Below are the code and all the weights of a small trained network. Each question names an input and a class and asks about switching units off, where a switched-off unit gives its printed mean instead of its output.

import numpy as np


def w(rows, s, z=0):
    codes = np.array(rows[::2]) - 128.0
    scale = np.full(codes.shape[1], s)
    scale[-1] = z or s
    return codes * scale


def f(y):
    return y / 2 * (1 + np.tanh(0.7978845608 * (y + 0.044715 * y**3)))


def log_softmax(a):
    a = a - a.max(-1, keepdims=True)
    return a - np.log(np.exp(a).sum(-1, keepdims=True))


def net(x, mask):
    res = np.array(x, float).reshape(1, 3) / 4 @ E
    y = f(res @ A[0][:, :-1].T + A[0][:, -1])
    res = res + np.where(mask, y, B[0][:, -1]) @ B[0][:, :-1]
    return log_softmax(res[-1] @ U[:, :-1].T + U[:, -1])


A, B = {}, {}
E = w([
[91,133,155,44],'x0',
[122,124,210,146],'x1',
[67,254,97,87],'x2',
],0.011)
A[0] = w([
[105,162,142,112,194],'N1',
[98,214,136,54,90],'N2',
[135,46,190,173,253],'N3',
[111,138,180,120,89],'N4',
[130,185,99,165,137],'N5',
[118,159,109,165,89],'N6',
[105,122,142,130,66],'N7',
[109,92,204,77,201],'N8',
[123,143,11,77,213],'N9',
[116,252,123,110,163],'N10',
],0.019,0.0042)
B[0] = w([
[102,134,152,101,175],'N1',
[91,106,137,25,237],'N2',
[164,87,43,98,240],'N3',
[175,140,156,92,148],'N4',
[124,112,145,199,175],'N5',
[133,130,145,170,148],'N6',
[137,159,141,106,125],'N7',
[208,59,135,106,191],'N8',
[141,90,37,114,232],'N9',
[2,162,141,140,248],'N10',
],0.031,0.016)
U = w([
[91,118,83,57,162],'0',
[116,172,180,150,92],'1',
[207,86,2,91,202],'2',
[152,152,98,220,193],'3',
[221,83,167,56,53],'4',
[192,196,111,108,4],'5',
[192,141,139,126,5],'6',
],0.01,0.0044)

Each question gives the input, the list of numbers given to net, and the class t.
The units are the neurons (one row each of A and B). Each row of codes is followed by its name. A weight is (code - 128) times the scale printed after its matrix; where a second scale follows, it is the last column's (A, B and U).
mask holds one flag per neuron, in row order. A switched-off neuron (its flag False) gives its mean, the last column of its row in B, instead of its output. The means were averaged over made-up inputs and are rounded, as every weight is.
A unit's drop is (log p(t) with every unit on - log p(t) with that unit switched off) / (log p(t) with every unit on - log p(t) with every unit switched off).
The circuit of an input: a set's keep is (log p(t) with only the set's units on - log p(t) with every unit switched off) / (log p(t) with every unit on - log p(t) with every unit switched off). Starting from all 10 units, units are removed one at a time, each time the one whose removal leaves the highest keep (on an exact tie, the one counted first), for as long as the keep stays at least 0.8.
circuit, biggest first: the units of the circuit, biggest drop first
unit that matters most: the unit with the biggest drop
top k neurons: the k neurons with the biggest drops, biggest first
drop when u is switched off: that unit's drop, to one decimal
input [-8,2,8], class 1: top 2 neurons : N5, N3
input [-3,1,3], class 1: circuit, biggest first : N3, N9, N2
input [6,2,-2], class 4: circuit, biggest first : N9, N8
input [-3,4,5], class 1: circuit, biggest first : N3, N9
input [2,3,0], class 4: circuit, biggest first : N9, N10
input [5,2,1], class 4: unit that matters most : N8
input [-5,7,6], class 1: circuit, biggest first : N3, N9
input [2,4,1], class 4: top 2 neurons : N9, N10
input [-6,4,7], class 1: top 2 neurons : N3, N5
input [-1,5,1], class 2: top 2 neurons : N10, N2
input [5,0,-1], class 4: top 3 neurons : N9, N3, N10
input [8,-1,0], class 4: top 2 neurons : N8, N10
input [2,8,0], class 2: top 2 neurons : N3, N2
input [5,8,-7], class 2: circuit, biggest first : N3
input [8,8,0], class 4: drop when N9 is switched off : 0.0
input [-4,2,4], class 1: drop when N9 is switched off : 0.1
input [4,3,-1], class 4: drop when N9 is switched off : 0.7
input [7,-1,-4], class 2: drop when N2 is switched off : 0.3
